Each row has a name. Each question is about the rows just above it.

Nom: [160  95  90 127 112 112  91 124]
vugid: [100 163 178 142 107  90 167 151]
dum: [169 161 155 153  99 112 156 167]
Gede: [164 176 163 130 159 129 160 147]
gapud: [129 172 171 145 102  93 149 164]
fes: [176 168 139 166 130  89 108 160]
vipu: [164 164 164 115 129  82  76 120]
Tege: [ 89 102 123 165 139 136 144 151]
Maso: [ 86 100 109 169 147 149 123 147]
fakin: [ 84 153  80  80 101  80 147 105]
Which value appears more than once in Maso? | [147]
Repeated in vipu: | [164]
The value that fakin holds more than once: | [80]
Where do [ 84 153  80  80 101  80 147 105] appear? | fakin

Viker: [ 99 147 105 129 117]
mati: [100 132 118 146 143]
gade: [149 148 148 160 127]
Povok: [129 125 130 128  76]
Mezu: [ 89 121 126 132 121]
Zugi: [130 137 108 132 142]
zeme: [117 155 108 137 101]
Repeated in Mezu: | [121]
The value that gade holds more than once: | [148]

mimuk: [135 133 137 133 130 131 136 135 130 135 134 136 138 145 138 138 139 132
 150 133 137 131 135 139]
zunan: [139 128 148 136 181 129 141 139 131 131 143 138 137 134 140 132 139 147
 133 133 137 151 135 130]
Kabon: [135 138 133 133 135 142 135 134 139 136 134 135 133 131 138 134 133 135
 135 135 134 134 133 136]
vimig: [138 131 131 132 138 142 135 136 140 143 140 138 139 128 140 132 131 132
 136 133 132 132 135 133]
lunu: [134 137 134 135 131 135 136 134 133 135 134 136 137 140 136 136 137 132
 141 135 134 132 135 140]
Kazo: [138 129 133 132 135 132 137 138 131 136 138 137 139 130 134 133 133 138
 137 133 134 134 135 133]
Ruf: [135 137 140 140 140 133 137 138 137 132 134 135 133 140 136 136 139 133
 133 138 137 141 135 133]
gesag: [136 131 131 132 130 136 134 135 129 142 139 142 141 130 134 135 131 141
 150 131 132 130 137 135]
fof: [135 138 133 133 135 142 135 134 139 136 134 135 133 131 133 134 133 135
 135 135 134 134 133 136]
[135 138 133 133 135 142 135 134 139 136 134 135 133 131 138 134 133 135
 135 135 134 134 133 136] is in which row? | Kabon
Whose row is [139 128 148 136 181 129 141 139 131 131 143 138 137 134 140 132 139 147
 133 133 137 151 135 130]? | zunan
Whose row is [135 137 140 140 140 133 137 138 137 132 134 135 133 140 136 136 139 133
 133 138 137 141 135 133]? | Ruf

lari: [143 143  92 143 143 179 143 134 123 124]
lema: [128  92  92 128 128 179  92 128 125 124]
keko: [149 113  92 128 122 179 103 134 123 124]
Which value appears more than once in lari? | [143]
Whose row is [128  92  92 128 128 179  92 128 125 124]? | lema
Where do [149 113  92 128 122 179 103 134 123 124] appear? | keko

sut: [154 156 104  89 124 154 126  98 124]
tol: [130  96 108 162 147 150 153 168 103]
nav: [138 142 148 150 125  94 104 137 148]
Luzu: [163 168 111 106 158  99 135 145 165]
Repeated in nav: | [148]
Whose row is [130  96 108 162 147 150 153 168 103]? | tol

gobid: [145 105 122 119 150 144  96 144 140 130 107 155 151 132 137 103 144 135
 129 150]
Lozis: [149 115 120 118 124 115 124 114 132 120 145 115 129 115  95 145 132  98
 138 120]
bedo: [128 146 130  95 152 161 146 148  80  83 173 128 142  79 128 152 156  99
 128 158]
Whose row is [149 115 120 118 124 115 124 114 132 120 145 115 129 115  95 145 132  98
 138 120]? | Lozis
Whose row is [128 146 130  95 152 161 146 148  80  83 173 128 142  79 128 152 156  99
 128 158]? | bedo
Whose row is [145 105 122 119 150 144  96 144 140 130 107 155 151 132 137 103 144 135
 129 150]? | gobid

fiva: [122 150 148 148 120]
nonil: [116 162 116 153 116]
lufa: [125 104 102 115 129]
seton: [164 107 134  99 137]
Mobav: [126 153 119 131 101]
Vesas: [163 116 144 163 163]
zivun: [137 156 105 132  84]
Luko: [125 104 102 115 146]
Repeated in fiva: | [148]
Which value appears more than once in Vesas? | [163]
The value that nonil holds more than once: | [116]

